q699_q529: -35 26 8 20 9 16 5 -31 11 -47 -7 9 -19 -39 16 -57 -25 -10 -9 11 -36 1 24 28 -30 -8
q640_q55: 7 34 11 -20 -36 27 35 -15 -12 -23 5 -30 -13 -35 44 -5 -15 -3 -8 54 -20 -11 58 13 -4 23
q699_q529: 47 -9 2 28 5 4 20 22 -1 -5 -6 15 32 -20 20 15 -8 2 35 -7 15 10 0 2 21 29
q24_q920: -3 27 8 -24 -5 61 22 -15 24 38 24 -12 4 -45 -14 20 25 -27 -24 23 -29 -14 -1 48 -18 -7
q699_q529: 7 21 9 27 19 8 43 -19 3 -21 -5 -62 45 5 -20 -12 -44 5 17 15 31 -19 42 11 33 25
q43_q194: 17 -9 0 -11 9 28 -2 13 15 14 7 -6 40 -2 -13 1 4 -3 13 -22 28 -14 2 5 -14 1
q24_q920: 15 -4 9 0 -1 16 20 14 9 -10 -11 4 18 -24 26 21 1 0 2 -23 -8 3 18 24 -3 14
q24_q920: -27 -3 -21 13 19 -13 -32 22 7 39 25 7 -11 39 -44 -31 3 -1 20 60 50 -20 -64 -71 -3 -20
q24_q920: 53 11 -20 7 -26 -21 -5 -22 -57 6 14 -11 -19 33 -17 -31 -14 6 49 57 16 4 -2 -53 48 22
q592_q526: 21 -1 2 -5 -14 0 -13 -6 -12 6 12 3 8 -13 7 -7 -4 1 3 14 14 6 12 -1 -7 5
q592_q526: 9 9 -4 29 11 -7 5 6 8 -12 12 3 12 -3 5 -23 -24 -2 23 45 34 -5 -10 -25 8 14
q699_q529: -18 -1 -8 -2 22 5 22 5 1 -2 -19 -41 13 51 -41 -1 -5 9 16 -32 7 -26 -1 -15 25 -3
q592_q526: 34 27 1 58 17 -19 -16 -73 16 -48 32 48 0 -53 8 -54 -36 -32 -4 40 -3 41 -12 46 0 8
q640_q55: -24 -13 10 4 5 62 -20 48 -3 -11 -25 16 37 -52 22 -83 -15 16 51 -29 8 -27 42 -16 -80 -9
q592_q526: 21 9 21 21 -13 4 8 -41 -29 -30 -20 1 8 -57 23 -18 -21 4 -2 -32 -45 30 62 61 0 13
q24_q920: -9 9 -3 -32 -12 41 -6 2 5 37 17 4 -15 -16 -12 2 30 -14 -9 16 -20 -14 -13 6 -26 -16
q24_q920: 4 -11 -2 8 -7 -38 -5 -3 -25 -16 -17 3 -17 24 8 5 -6 15 3 -16 -8 16 5 -14 23 5
q640_q55: 10 11 8 35 -10 -36 20 -5 -24 25 5 -16 -13 -13 4 37 -10 7 -5 62 2 19 -3 -7 50 21
q640_q55: 3 26 -1 35 18 -3 55 -26 4 -32 -19 -7 -21 -3 -1 15 -10 -12 6 0 -51 9 -6 29 52 18
q43_q194: -16 -16 1 35 10 -25 -8 14 -35 27 -27 3 -10 6 -24 0 2 20 20 -19 -18 14 -14 -17 24 -7
q640_q55: 12 19 2 23 2 12 10 -21 -12 48 18 -7 -2 -28 -34 10 7 -13 3 44 -13 8 -19 17 26 2
q43_q194: 33 -26 6 -48 -8 13 -13 14 27 28 20 -12 53 9 -1 57 23 -3 -29 -45 46 -6 9 26 -19 0
q592_q526: 16 2 -4 10 0 38 16 62 25 -10 8 28 21 -34 51 -20 -8 -3 46 50 36 -22 -8 -41 -29 23
q24_q920: 14 25 5 36 15 -30 44 -40 6 -52 -3 -39 14 13 2 2 -46 -1 -3 22 13 6 28 18 53 29
q43_q194: 8 1 2 -42 -38 -12 5 -3 -11 6 4 4 -41 3 34 51 28 -2 -37 9 -32 13 6 9 7 3
q24_q920: 3 8 -1 -5 -5 -18 0 -31 -8 -60 -8 -18 -1 23 12 -38 -32 6 1 -13 6 -1 40 0 1 7
q640_q55: 8 11 -1 -23 -8 38 -9 -15 3 9 18 -6 11 -15 -12 -26 4 -12 2 7 2 -14 13 12 -27 -7
q699_q529: -1 -10 1 -16 -3 53 31 58 9 4 -30 19 2 -24 33 19 28 3 28 -41 -38 -17 2 2 -19 7
q640_q55: -14 -21 -5 -101 -42 -15 -41 8 18 1 22 1 -27 48 30 45 39 1 -69 -22 18 -9 5 -11 -46 -25
q699_q529: 25 -17 -7 -2 9 -16 -6 0 -2 13 2 -8 23 34 -27 22 5 3 7 -31 26 3 -14 -4 25 3
q592_q526: -28 3 16 4 8 -9 10 -30 2 9 -14 -20 -5 -13 -19 32 6 0 -45 -38 -40 15 15 56 10 -14
q43_q194: -23 -5 -2 66 21 -8 -17 4 -49 17 -32 16 -13 -17 -37 -67 -16 18 56 -3 -29 11 -12 -27 11 -11
q24_q920: -41 -29 -6 39 28 -56 -48 20 -5 53 1 23 -14 27 -47 7 11 13 -8 8 25 17 -69 -39 9 -31
q43_q194: 18 -29 -2 -34 12 -8 -5 43 53 7 22 -17 62 43 7 55 4 2 -18 -19 94 -22 -12 -18 -11 7
q43_q194: 14 -33 -17 -3 -14 -43 -20 35 -45 12 -24 16 -26 56 -1 10 15 27 34 -24 2 9 -24 -63 31 2
q699_q529: -8 -8 8 -29 -18 -10 -42 -15 8 1 19 19 -6 -17 18 -2 8 -4 -42 -3 8 13 11 17 -44 -18
q592_q526: 22 -9 -12 -19 -11 1 2 15 -23 -1 -8 -13 3 38 -5 -5 2 12 31 -12 13 -13 6 -35 15 9
q640_q55: 17 -22 -1 -2 1 17 -73 9 -15 45 34 -4 65 -9 -42 -73 -18 11 35 19 94 -17 11 -39 -55 -15
q43_q194: -17 19 -5 36 14 -19 19 -30 -18 -32 -21 -4 -33 11 -13 -31 -20 1 14 5 -41 9 -2 0 34 2
q699_q529: -26 -5 10 -15 -4 -12 -4 17 8 -18 0 -42 27 19 15 -10 -28 20 -13 14 55 -23 42 -25 -21 3
q640_q55: -30 20 10 19 0 7 28 -3 -13 -13 -19 -26 -12 -18 8 -17 -20 9 4 23 -25 -8 31 2 7 6
q592_q526: -19 8 2 23 19 14 23 10 21 -33 -19 20 -8 -21 20 -13 -6 -6 9 -12 -30 -1 -6 13 -7 2
q24_q920: 53 -3 -20 -26 -40 17 22 45 -39 11 -5 13 -26 19 35 15 22 7 57 31 -9 -10 -8 -60 28 31
q592_q526: -23 -12 -25 -41 -10 -1 -58 0 6 -20 6 71 -66 26 10 -45 36 -13 -7 -24 -36 5 -50 -29 -54 -40
q699_q529: 15 23 -3 -5 -7 -9 34 -25 -25 63 24 -82 8 42 -65 48 0 1 -6 64 28 -18 -3 -15 74 14
q699_q529: 15 8 -6 32 6 14 31 21 -8 -1 -15 22 -14 -19 13 0 4 -3 40 14 -31 4 -20 -10 25 17
q640_q55: -32 7 14 -19 -24 21 -21 10 -22 13 5 -36 12 -23 8 -47 -20 19 0 41 28 -25 56 -24 -47 -7
q43_q194: 12 -5 -17 6 37 23 39 42 35 -14 -8 -25 45 53 -21 4 -10 0 47 -18 50 -41 -23 -37 24 17
q592_q526: -2 5 -6 28 3 -22 -10 -3 -18 -28 -2 3 -8 10 5 -52 -31 9 29 34 20 0 4 -38 5 7
q43_q194: -38 6 7 41 40 -7 28 21 34 1 -7 -23 23 2 -15 11 -21 2 -2 20 27 -15 -17 -6 15 3
14 3 -6 1 11 25 -23 -20 2 56 29 7 13 -11 -57 -6 22 -19 3 7 4 0 -37 15 -5 -18 | q640_q55
-28 10 -1 -23 -32 2 -16 13 -13 32 13 24 -61 -22 25 8 29 -4 -23 60 -34 4 -20 -21 -22 -15 | q699_q529
42 -13 -3 -3 -32 -27 -7 -7 -56 -6 -18 10 -20 10 18 6 3 17 22 -21 -25 26 21 -11 30 16 | q24_q920
-24 -29 8 4 11 -29 -24 42 21 -65 -19 0 40 19 48 -40 -44 29 8 -28 72 -14 40 -39 -46 4 | q699_q529
-12 8 2 -29 -15 0 15 -3 5 -61 -13 -20 -8 18 40 -17 -20 8 -10 -10 0 -15 48 -5 -15 9 | q640_q55
31 -9 -2 -33 -37 8 19 22 -30 -18 -25 12 -24 2 50 25 19 11 16 -31 -41 6 27 -5 9 19 | q24_q920
-59 -13 4 -4 23 -14 -22 9 32 -17 -10 7 -4 14 -2 -8 0 4 -34 -35 5 -6 -10 3 -37 -29 | q24_q920
11 22 -7 -22 21 34 56 1 62 -39 14 -35 32 29 4 26 -9 -22 -6 3 28 -36 0 14 13 19 | q43_q194
56 13 -9 -10 -1 46 8 -24 15 19 29 29 11 -29 -13 7 25 -34 13 -1 -19 6 -27 38 2 6 | q640_q55
-73 5 2 5 32 -15 13 12 48 0 -4 -10 -21 21 -12 29 7 -5 -47 5 -5 -13 -36 2 -4 -24 | q24_q920
31 -14 4 -34 -21 0 -14 2 -3 44 22 -10 22 2 -6 51 23 -1 -23 -6 24 5 2 13 1 1 | q699_q529
-39 -14 -23 -27 29 -5 -21 -21 3 7 -18 -1 -31 80 -74 -9 33 -4 -9 -86 -38 -10 -49 -2 7 -45 | q699_q529
-14 20 -1 11 17 44 12 -20 4 31 3 0 -5 -27 -43 -15 16 -19 6 -2 -43 -7 -19 32 -2 -15 | q640_q55
-97 -10 7 39 48 -87 -29 -32 26 -19 -14 -13 -26 49 -43 2 -22 11 -69 -24 5 17 -31 7 9 -42 | q24_q920
-9 32 8 32 17 30 51 -14 3 -27 -14 -36 15 -22 -5 -27 -32 -3 22 20 -16 -17 33 18 19 19 | q699_q529
7 16 -4 5 -8 -10 0 -33 -22 24 14 -14 -19 5 -30 2 3 -6 -5 33 -13 8 -9 2 28 -2 | q24_q920
33 6 10 7 -6 -32 -14 -54 -13 41 37 -39 31 1 -43 33 -11 -5 -35 29 41 20 10 32 35 5 | q592_q526
62 -14 -11 13 11 16 -2 10 17 8 11 55 20 -18 4 19 22 -20 28 -29 -2 20 -44 17 8 11 | q640_q55
13 7 2 -26 -14 34 5 2 6 9 11 2 4 -21 11 5 14 -10 -3 5 -9 -8 10 14 -19 2 | q43_q194
16 11 -12 -29 -1 38 34 26 29 -14 9 -11 9 19 16 13 7 -12 17 15 16 -32 -6 -19 0 16 | q43_q194
-34 10 -11 37 44 30 59 45 41 -64 -45 25 -15 4 29 -23 -9 -5 45 -27 -41 -23 -27 -15 5 10 | q592_q526
-1 24 3 4 13 103 3 -8 4 33 7 11 24 -73 -35 -67 13 -24 40 -4 -39 -23 5 37 -51 -16 | q640_q55
-59 -10 -17 -5 5 -32 -26 19 -19 -15 -22 1 -49 63 -15 -44 -2 21 12 -1 -4 -16 -22 -69 -7 -26 | q592_q526
2 -8 -3 -4 13 -11 2 -5 2 1 -2 -32 26 41 -31 7 -9 7 2 -25 30 -11 4 -6 19 0 | q699_q529
-8 -2 4 60 33 38 37 37 6 8 -41 49 -5 -60 8 0 16 -5 45 -38 -71 12 -32 26 7 5 | q640_q55

q740_q159: -12 -14 -16 10 0 1 -22 5 2 18 7 2 9 5 -4 13 3 13 16 -11 0 -10 -24 1 -4 8
q874_q982: -15 4 -32 24 -34 -32 -7 5 9 -4 21 3 -3 -21 -6 13 9 -13 -18 -4 64 -11 -5 -27 -19 20
q38_q696: -28 64 -13 20 19 -7 -8 55 -11 -24 44 30 12 18 15 19 -13 27 -11 -17 -23 15 -4 -49 0 -8
q245_q776: 10 5 12 -29 43 8 26 -24 11 7 25 2 -14 28 -15 10 -7 -6 11 1 -48 3 8 38 2 -24
q874_q982: -43 35 -22 -17 29 -8 -21 -7 16 16 24 22 15 7 -10 49 -9 -7 -14 -10 -6 5 -11 -23 -22 1
q861_q523: 32 -25 17 22 -20 22 -3 15 -15 11 -15 -16 31 -2 14 -49 4 17 20 7 -11 22 -6 -16 45 26
q238_q764: -48 1 -27 -13 35 12 -43 10 -93 75 61 -52 39 30 2 35 -6 13 40 -43 -16 28 -15 -44 -7 25
q861_q523: 15 -29 44 9 -17 39 -20 9 1 1 6 7 37 26 -15 -14 21 12 17 -17 -4 41 -17 -24 33 32
q38_q696: 29 -23 -17 19 12 37 -3 -28 11 25 8 6 44 -16 16 -20 -1 -7 1 15 -24 7 -34 -12 32 27
q740_q159: -11 11 -40 1 13 -29 -4 -1 27 12 43 18 -12 19 -18 22 -5 -7 27 -20 11 -3 -37 -6 -14 25
q740_q159: 6 11 37 -16 21 36 -33 40 15 -11 -19 27 23 29 -12 6 -5 22 21 -7 -58 31 -17 -21 19 4
q245_q776: -2 14 -12 6 -27 -21 1 11 -1 -50 12 19 -36 -8 -1 13 11 -33 -11 -19 70 4 -17 -34 -34 26
q238_q764: 4 -3 -8 -6 28 17 -1 -21 16 27 -25 5 22 -8 14 -9 -15 10 3 20 -49 -11 -9 22 16 -11
q740_q159: -24 -41 12 33 -54 -6 -33 15 -3 25 -48 -16 24 -10 3 -17 16 44 9 -4 30 -21 2 13 12 3
q740_q159: -15 16 53 -16 49 14 68 -53 11 -8 75 20 -12 71 -15 12 10 19 -10 -22 -53 12 33 69 16 -57
q245_q776: 32 13 -51 27 -49 -51 13 38 -23 -22 -14 -32 -30 -56 23 -43 -11 -29 -4 22 71 -10 9 -46 -7 34
q238_q764: -79 9 33 4 -54 -45 5 -21 -23 23 13 -28 14 11 -19 18 25 18 -40 -23 85 11 68 -5 -11 -12
q38_q696: 13 21 37 28 -26 51 -30 59 1 -91 -27 47 10 -39 15 26 18 -2 -78 18 6 -5 14 -48 -16 -33
q874_q982: -31 17 -27 1 -10 -62 -25 73 -12 5 52 -18 -44 37 -43 41 -1 27 45 -36 19 -14 3 -3 -35 -7
q238_q764: -13 -8 12 -3 -3 20 -19 -6 -13 3 16 -2 18 -3 -12 30 15 -11 -23 -6 14 8 6 -18 -11 -1
q740_q159: 31 5 25 -4 -15 2 0 52 -20 -14 39 -35 -2 -8 -38 12 10 -8 -26 21 -7 15 61 -22 6 -26
q38_q696: -5 7 5 15 -38 -9 13 -18 -28 17 -21 -25 38 -24 29 -51 0 -7 -16 8 49 35 20 -47 33 42
q740_q159: -39 2 -10 17 -5 -23 12 -25 14 11 11 14 -4 13 7 8 5 22 -3 -16 18 -23 -4 30 -8 -13
q38_q696: -5 -40 5 32 -20 36 -35 -9 30 9 -26 23 40 -22 1 14 19 20 -24 11 -2 -28 -22 13 6 -8
q238_q764: 35 -5 8 -4 0 7 23 -2 7 -59 31 23 -47 14 -11 6 14 -36 4 -16 24 6 -23 1 -20 11
q874_q982: -52 -4 32 -18 23 38 31 -111 -44 -8 -7 25 7 31 52 -2 15 -23 -12 -51 40 29 -33 9 -14 24
q740_q159: -16 -35 -21 17 13 17 -31 -3 -4 30 14 4 10 15 -2 25 7 26 29 -20 -21 -29 -43 27 -10 -4
q38_q696: 10 -77 3 5 3 30 -2 -63 5 58 11 -23 24 7 -16 1 21 3 18 0 -11 -20 -18 58 14 0
q874_q982: 52 -43 52 -41 3 17 25 -39 48 19 -17 -21 2 6 -52 -17 9 -22 2 36 -34 14 39 53 30 -14
q38_q696: -26 -39 9 24 -16 -24 25 -23 -18 33 41 -29 -14 36 -13 -3 21 41 23 -27 14 -29 18 68 3 -29
q245_q776: 51 -11 -17 -9 -6 16 2 -5 -24 11 5 -40 18 -50 -1 -17 -3 -52 -23 38 13 19 18 -43 11 26
q874_q982: -14 -23 33 46 -39 56 -18 -26 5 -53 -24 58 34 -13 36 0 36 0 -47 -21 53 6 -42 -29 -1 22
q861_q523: 44 -29 1 4 1 8 8 11 -5 6 49 -17 -6 23 -25 -13 10 -10 38 -9 -8 18 -17 -1 19 24
q861_q523: 18 -22 26 13 -24 18 -5 1 -1 20 4 -13 43 7 -8 -32 12 8 9 2 4 37 3 -26 44 33
q874_q982: 1 16 2 11 -6 -18 44 -2 -52 -26 2 -15 -34 13 42 -44 -5 5 17 -20 22 8 6 4 4 4
q874_q982: -55 51 21 -11 35 26 -14 -9 10 -31 20 64 18 35 11 47 1 6 -25 -36 -13 26 -24 -31 -18 -4
q38_q696: -8 -22 7 -24 44 26 -22 1 -8 20 48 -7 -9 34 -39 62 9 6 14 -16 -51 -16 -4 38 -25 -38
q861_q523: -5 7 -11 -1 27 15 -23 -4 79 -6 11 61 13 9 -26 45 -1 3 -10 4 -37 -16 -39 12 -9 -9
q861_q523: 35 28 12 -24 17 -6 11 24 36 19 37 -13 26 2 -45 -1 -13 -12 -12 37 -47 36 46 -24 36 -4
q238_q764: 5 11 -80 9 6 -22 -39 55 -51 26 -6 -41 -9 -46 23 8 -27 -6 20 13 0 -29 -18 -40 -26 13
q245_q776: -12 38 -14 -21 15 -34 22 -1 15 -53 6 36 -66 20 2 18 -9 -25 12 -26 28 -4 -22 4 -43 4
q874_q982: 45 -42 3 3 -44 -19 19 -19 32 -2 9 -20 -15 -20 -38 -17 20 -36 -5 20 53 -2 15 12 6 21
q874_q982: 4 8 -5 -19 48 30 -12 8 -29 -6 9 11 -9 27 16 11 -13 -1 36 -23 -47 12 -41 -7 -8 8
q740_q159: 45 -51 12 10 -37 11 -54 76 11 -6 -53 -15 -8 -9 -29 -14 7 23 47 10 -14 -13 -18 2 8 11
q861_q523: 40 -18 51 27 -26 60 -1 20 -22 -72 15 29 9 8 11 -15 32 -14 -17 -19 23 38 -22 -44 14 25
q245_q776: -2 38 -49 -48 39 1 -19 -28 1 13 -85 7 4 -55 44 -5 -45 -50 -6 31 -11 4 -28 -39 -22 33
q245_q776: -41 -1 45 -25 -32 -19 11 -49 20 0 14 3 4 18 -40 26 28 -26 -35 -18 73 31 37 -5 -14 11
q245_q776: 25 -30 -13 48 -47 11 -13 7 15 -14 31 11 23 -24 -8 -3 27 -14 -21 2 55 1 -24 -37 9 36
q238_q764: -7 -2 57 3 -51 -33 16 -5 110 -22 -54 40 -1 5 -44 -13 15 27 -32 27 17 -11 46 50 22 -31
q38_q696: 50 -36 -4 -5 -26 2 -26 46 -10 20 -34 -58 0 -51 -28 -8 -2 -7 -7 52 -15 -23 44 5 5 -21
q861_q523: 32 24 15 -1 16 26 2 26 19 -55 32 44 -6 20 -7 7 3 -19 1 -12 -15 33 -30 -39 4 20
q740_q159: 11 20 -17 -5 6 -35 29 9 4 3 100 -18 -20 17 -46 27 6 -25 -8 -3 16 12 30 -10 -8 -5
q245_q776: 33 13 16 -12 14 -8 29 38 -32 -20 25 -29 -35 19 -8 -18 -8 4 19 3 -32 10 34 11 8 -24
q740_q159: -24 45 19 -7 5 -16 0 24 28 -13 21 27 11 28 -18 13 -4 14 -9 -10 -8 29 15 -26 9 -1
q874_q982: -3 -6 -2 47 -23 12 -27 66 -39 -21 -28 0 2 -6 37 -20 1 53 15 -10 -13 -24 -14 -7 6 -15
q861_q523: 11 -28 14 12 -11 21 -4 -2 -13 -17 17 5 -6 15 -3 1 20 -4 12 -22 18 7 -24 -1 -3 15
q38_q696: 26 36 3 7 -2 6 17 27 -15 -46 2 10 -6 -16 23 -22 -8 -17 -21 11 3 22 9 -44 8 8
q238_q764: 2 0 -5 -8 17 -1 17 -19 -12 16 -2 -12 -3 6 14 -17 -10 2 15 0 -18 1 0 16 9 -1
q238_q764: -19 14 -37 31 25 43 -67 47 -19 19 6 25 60 -10 31 25 -12 30 6 -9 -46 1 -58 -61 6 19
q238_q764: -13 -19 8 -32 6 -14 -20 -7 27 38 13 -16 0 17 -56 39 6 -3 12 0 -7 -2 16 24 -12 -9
q245_q776: 14 -5 10 -6 50 31 11 -16 34 -3 35 36 -1 40 -12 17 -1 13 19 -9 -70 -4 -30 41 10 -21
q38_q696: -16 -2 -17 15 27 -10 7 10 -7 27 65 -5 -6 40 -13 20 0 36 29 -22 -39 -19 -8 35 1 -26
q861_q523: 5 57 19 -16 23 18 2 26 20 -69 12 54 -12 8 1 26 -5 -23 -33 -3 -14 28 -4 -44 -15 -5
q245_q776: 21 35 30 -72 72 48 0 -12 -2 -38 -2 30 -18 24 -8 33 -16 -50 1 -5 -58 44 -16 -21 -20 2
q861_q523: 25 -53 13 6 -8 16 -2 13 -47 8 2 -43 -22 10 -5 -11 14 13 34 -9 -10 -17 3 37 -1 -14
q238_q764: -36 12 0 12 -37 -41 -15 30 6 -4 14 0 -9 10 -23 19 11 15 -2 -20 51 -1 15 -16 -16 4
-41 89 -57 5 22 -51 18 20 -15 -10 38 14 -10 -9 32 12 -31 -7 -21 -6 16 5 6 -53 -19 4 | q874_q982
-26 20 -40 8 11 -40 15 -5 -9 11 11 1 -25 12 22 -6 -16 13 28 -19 10 -17 -19 12 -13 5 | q238_q764
27 5 30 -21 35 55 -16 16 -6 -28 12 22 10 18 -7 18 2 -14 2 -6 -49 31 -19 -23 4 2 | q245_q776
-5 -24 -45 1 20 0 1 -56 6 27 -7 12 -5 2 25 -8 -7 -16 38 -18 12 -14 -68 17 -10 40 | q740_q159
-23 -2 19 2 16 -20 40 -37 33 13 62 19 -13 65 -26 7 12 26 23 -33 -11 2 -1 55 11 -15 | q740_q159
-20 9 20 -15 0 -3 -10 5 -19 15 -10 -7 15 29 2 -15 -4 12 32 -25 3 39 -6 -25 15 31 | q861_q523
-18 11 0 -7 12 4 35 -67 -12 7 -11 4 8 -6 37 -21 -5 -17 -19 -2 17 9 0 6 4 9 | q740_q159
-4 -14 18 3 -26 -15 -5 29 -8 -14 -10 -19 -27 -4 -20 14 12 16 -10 4 13 -27 37 29 -18 -39 | q38_q696
-2 -45 1 17 -16 10 -16 -17 14 40 -13 -13 28 -5 -10 -5 12 21 8 7 -4 -19 -6 28 16 -1 | q861_q523
10 -18 24 -25 -14 -21 11 -23 72 4 -29 6 -17 -4 -49 11 6 -8 -15 28 1 -19 34 54 -3 -27 | q238_q764
-43 2 21 -1 -1 10 -28 10 0 -8 6 18 4 17 -15 47 15 20 -17 -21 3 -10 4 6 -25 -27 | q38_q696
33 -26 7 11 -1 44 -22 7 9 -23 -9 22 11 -7 2 1 11 -11 3 1 -10 3 -39 -14 4 18 | q874_q982
-22 23 -49 -14 19 -51 7 -22 37 55 12 -4 7 5 -10 -2 -25 0 26 5 -4 -1 -10 3 6 23 | q861_q523
41 -16 -59 -14 42 35 -36 12 -16 -6 17 -2 -17 -38 -1 46 -10 -51 3 15 -26 -27 -50 -20 -42 7 | q238_q764
13 3 43 14 -50 -18 11 35 11 -36 -12 0 -8 7 -16 -29 15 11 -7 0 36 21 34 -14 19 4 | q238_q764
8 45 -22 -7 40 1 -11 54 -2 -16 37 14 -8 10 -5 26 -20 4 7 1 -52 5 -7 -28 -7 -14 | q38_q696
-2 -22 18 22 9 61 4 -65 19 -17 5 54 38 5 29 0 21 -11 -25 -15 5 12 -53 -4 12 23 | q38_q696
15 15 43 7 -23 26 2 8 2 -25 13 15 40 4 -3 -20 14 -13 -27 -1 21 60 12 -63 34 35 | q861_q523
29 8 37 6 12 57 -14 37 5 -79 -2 54 -11 12 7 16 12 -3 -14 -11 -28 12 -30 -20 -8 -10 | q861_q523
7 -22 1 8 -13 -1 -8 7 9 -5 -34 3 -13 -4 4 -11 2 14 16 1 -1 -22 -12 25 -2 -5 | q740_q159
15 -16 27 -4 -13 17 0 -4 -2 -11 -60 -1 2 -10 18 -33 -1 5 5 10 -5 4 1 9 15 4 | q740_q159
-42 -2 -2 -8 -26 -35 -10 -16 16 29 -14 -18 4 -18 -25 28 7 2 -32 11 38 -22 43 17 -20 -22 | q238_q764
-15 -10 9 2 -7 5 -6 -3 -26 -7 -14 -3 -8 9 13 -1 7 6 10 -20 17 0 -10 3 -10 4 | q861_q523
2 -1 -2 24 -20 5 -2 2 5 0 -27 1 23 -31 20 -18 0 11 -28 23 5 -12 13 -6 14 -8 | q874_q982
-9 -3 -16 -11 13 -4 -2 -24 0 47 -33 -21 23 -20 13 -13 -18 7 0 24 -25 -11 12 15 13 -6 | q245_q776
20 -19 21 -2 10 19 39 -38 -15 -23 29 2 -24 20 5 -9 14 -17 1 -14 4 3 -4 31 -1 -7 | q38_q696
1 17 5 -16 43 45 20 -38 -49 -4 14 -10 15 -20 34 12 -6 -26 -47 15 -30 6 21 -7 -6 -28 | q740_q159
35 5 -53 17 19 -16 10 6 51 25 -4 6 7 -30 5 -19 -26 7 6 44 -49 -35 -13 22 21 -9 | q861_q523
5 -30 -23 -9 21 36 -10 -50 -8 -13 59 15 -13 -9 -17 66 25 -60 -27 -16 33 -14 -39 -3 -51 8 | q245_q776
-21 59 -12 21 18 16 -2 14 2 -9 -32 30 45 -36 55 -12 -26 23 -53 31 -41 -3 13 -35 20 -24 | q874_q982
